Here is a tiny trained network, its code and every weight. The questions are about switching its units off for an input and a target symbol, where a switched-off unit gives its printed mean instead of its output.

import numpy as np


def w(rows, s, z=0):
    codes = np.array(rows[::2]) - 128.0
    scale = np.full(codes.shape[1], s)
    scale[-1] = z or s
    return codes * scale


def norm(h):
    return h / np.sqrt((h * h).mean(-1, keepdims=True) + 1e-5)


def softmax(a):
    e = np.exp(a - a.max(-1, keepdims=True))
    return e / e.sum(-1, keepdims=True)


def log_softmax(a):
    a = a - a.max(-1, keepdims=True)
    return a - np.log(np.exp(a).sum(-1, keepdims=True))


def net(x, mask):
    ids = ['ΓΠαβλμσω'.index(c) for c in x.split()]
    T = len(ids)
    res = E[ids] + P[:T]
    u = 0
    for l in range(3):
        r = norm(res)
        for j in range(3):
            rows = slice(3 * j, 3 * j + 3)
            q, k, v = (r @ M[l][rows].T for M in (Q, K, V))
            z = softmax(np.where(np.tri(T) > 0, q @ k.T / 3**0.5, -1e9)) @ v
            o = O[l][rows]
            res = res + np.where(mask[u + j], z, o[:, -1]) @ o[:, :-1]
        u += 3
    return log_softmax(norm(res)[-1] @ U[:, :-1].T + U[:, -1])


Q, K, V, O = {}, {}, {}, {}
E = w([
[93,98,111],'Γ',
[172,106,199],'Π',
[151,118,253],'α',
[90,93,102],'β',
[149,91,193],'λ',
[68,104,104],'μ',
[157,92,197],'σ',
[98,123,160],'ω',
],0.014)
P = w([
[205,185,151],'0',
[229,86,98],'1',
[153,121,189],'2',
[2,222,145],'3',
[216,116,73],'4',
[90,46,181],'5',
[59,226,92],'6',
[168,136,73],'7',
[81,11,200],'8',
[61,227,100],'9',
[168,136,75],'10',
[84,32,199],'11',
[45,227,111],'12',
[172,135,75],'13',
],0.0082)
Q[0] = w([
[222,197,185],'0.h0',
[120,175,202],'0.h0',
[159,98,97],'0.h0',
[154,104,62],'0.h1',
[73,190,142],'0.h1',
[125,4,153],'0.h1',
[69,31,192],'0.h2',
[129,32,133],'0.h2',
[126,195,183],'0.h2',
],0.012)
K[0] = w([
[192,163,194],'0.h0',
[202,187,200],'0.h0',
[109,175,82],'0.h0',
[160,150,85],'0.h1',
[92,143,129],'0.h1',
[144,46,165],'0.h1',
[2,151,66],'0.h2',
[100,176,103],'0.h2',
[108,68,101],'0.h2',
],0.012)
V[0] = w([
[252,170,76],'0.h0',
[18,54,64],'0.h0',
[84,146,103],'0.h0',
[199,123,123],'0.h1',
[1,36,220],'0.h1',
[61,173,184],'0.h1',
[61,190,152],'0.h2',
[170,231,123],'0.h2',
[170,96,201],'0.h2',
],0.0085)
O[0] = w([
[123,155,107,103],'0.h0',
[185,117,250,84],'0.h0',
[159,205,254,88],'0.h0',
[225,101,209,140],'0.h1',
[68,17,157,253],'0.h1',
[99,152,12,147],'0.h1',
[151,165,103,161],'0.h2',
[182,145,34,80],'0.h2',
[55,142,105,150],'0.h2',
],0.0052,0.0055)
Q[1] = w([
[158,35,155],'1.h0',
[164,9,157],'1.h0',
[141,95,145],'1.h0',
[88,110,89],'1.h1',
[23,105,112],'1.h1',
[140,106,58],'1.h1',
[128,111,197],'1.h2',
[128,171,82],'1.h2',
[84,167,135],'1.h2',
],0.016)
K[1] = w([
[139,175,166],'1.h0',
[145,180,103],'1.h0',
[98,140,124],'1.h0',
[139,87,114],'1.h1',
[130,5,120],'1.h1',
[133,98,100],'1.h1',
[155,57,146],'1.h2',
[143,137,112],'1.h2',
[199,111,93],'1.h2',
],0.015)
V[1] = w([
[82,93,77],'1.h0',
[127,187,118],'1.h0',
[175,8,99],'1.h0',
[168,124,119],'1.h1',
[120,184,67],'1.h1',
[169,100,190],'1.h1',
[103,181,219],'1.h2',
[133,204,94],'1.h2',
[175,140,164],'1.h2',
],0.013)
O[1] = w([
[93,133,71,113],'1.h0',
[130,186,122,141],'1.h0',
[195,50,92,140],'1.h0',
[107,65,197,140],'1.h1',
[47,121,142,32],'1.h1',
[142,124,192,198],'1.h1',
[113,152,140,103],'1.h2',
[77,172,255,2],'1.h2',
[98,125,90,136],'1.h2',
],0.0064)
Q[2] = w([
[147,169,140],'2.h0',
[103,150,129],'2.h0',
[113,96,153],'2.h0',
[162,113,162],'2.h1',
[91,109,98],'2.h1',
[95,176,135],'2.h1',
[157,91,99],'2.h2',
[125,131,121],'2.h2',
[147,3,104],'2.h2',
],0.019)
K[2] = w([
[124,94,146],'2.h0',
[116,178,163],'2.h0',
[4,114,194],'2.h0',
[149,131,185],'2.h1',
[130,154,65],'2.h1',
[109,103,143],'2.h1',
[144,156,80],'2.h2',
[118,156,143],'2.h2',
[106,220,158],'2.h2',
],0.015)
V[2] = w([
[164,19,202],'2.h0',
[95,191,64],'2.h0',
[122,254,246],'2.h0',
[97,92,165],'2.h1',
[25,75,155],'2.h1',
[121,70,100],'2.h1',
[193,151,221],'2.h2',
[157,203,249],'2.h2',
[156,38,186],'2.h2',
],0.0066)
O[2] = w([
[65,189,117,241],'2.h0',
[120,86,84,64],'2.h0',
[161,142,91,2],'2.h0',
[108,152,101,158],'2.h1',
[155,253,106,161],'2.h1',
[86,192,136,177],'2.h1',
[100,92,150,130],'2.h2',
[109,105,119,147],'2.h2',
[181,112,101,129],'2.h2',
],0.008,0.0045)
U = w([
[54,166,181,68],'Γ',
[101,41,101,235],'Π',
[187,220,131,254],'α',
[151,77,208,116],'β',
[184,93,58,41],'λ',
[173,94,220,200],'μ',
[251,90,32,92],'σ',
[37,176,17,86],'ω',
],0.013,0.0022)

Each question gives the input, a string of symbols that net reads in full, and the target symbol t.
The units are the heads (3 rows each of Q, K, V and O). Each row of codes is followed by its name. A weight is (code - 128) times the scale printed after its matrix; where a second scale follows, it is the last column's (O and U).
mask holds one flag per head, layer by layer. A switched-off head (its flag False) gives its mean, the last column of its rows in O, instead of its output. The means were averaged over made-up inputs and are rounded, as every weight is.
A unit's drop is (log p(t) with every unit on - log p(t) with that unit switched off) / (log p(t) with every unit on - log p(t) with every unit switched off).
The circuit of an input: a set's keep is (log p(t) with only the set's units on - log p(t) with every unit switched off) / (log p(t) with every unit on - log p(t) with every unit switched off). Starting from all 9 units, units are removed one at a time, each time the one whose removal leaves the highest keep (on an exact tie, the one counted first), for as long as the keep stays at least 0.8.
units of the circuit, in order: the units of the circuit, biggest drop first
unit that matters most: the unit with the biggest drop
which heads matter: for each layer, one digit per head in row order, 1 if its drop is at least 0.15 and else 0, layers parted by /
input Γ α Γ β λ σ Π, target Π: units of the circuit, in order : 1.h0
input ω β σ α σ σ α α σ β Γ σ ω σ, target ω: units of the circuit, in order : 1.h0; 0.h0
input α λ β β σ Π β Γ σ ω σ, target α: units of the circuit, in order : 0.h1; 1.h0; 0.h2; 0.h0
input μ β β λ μ Γ σ ω σ λ λ, target μ: units of the circuit, in order : 0.h0; 1.h0; 0.h1; 0.h2
input α β Γ ω μ, target α: which heads matter : 111 / 100 / 000
input ω α α Γ μ σ Γ, target Π: which heads matter : 100 / 100 / 100
input σ ω Π μ α α μ Γ ω μ ω σ σ Γ, target σ: units of the circuit, in order : 1.h2; 0.h0; 1.h1
input σ α ω σ μ Γ Γ ω σ μ Γ, target σ: units of the circuit, in order : 1.h2; 2.h2; 0.h0
input α μ μ Γ α σ σ α α σ ω ω Π, target ω: which heads matter : 010 / 000 / 000
input Γ ω α μ σ ω σ σ α Γ σ Π Γ α, target Γ: which heads matter : 111 / 110 / 101
input σ σ Γ ω Γ Π μ ω β ω ω, target σ: units of the circuit, in order : 1.h2; 2.h2; 0.h0; 0.h1
input σ Π ω ω λ σ σ ω α μ α, target σ: which heads matter : 110 / 000 / 001
input Γ Γ ω ω Π σ Γ α μ β β, target Γ: units of the circuit, in order : 0.h1; 1.h1; 0.h0; 1.h0
input σ Γ σ λ, target Π: which heads matter : 000 / 100 / 000
input Π α μ, target μ: which heads matter : 100 / 000 / 000
input Γ σ λ σ β σ μ, target Π: units of the circuit, in order : 1.h0; 0.h0
input σ σ Γ σ ω λ β β, target σ: which heads matter : 101 / 111 / 001
input β Π ω ω Π, target β: units of the circuit, in order : 0.h1; 1.h1; 2.h1
input Γ σ Π, target Π: unit that matters most : 0.h2
input λ σ β Γ, target Π: which heads matter : 110 / 100 / 000
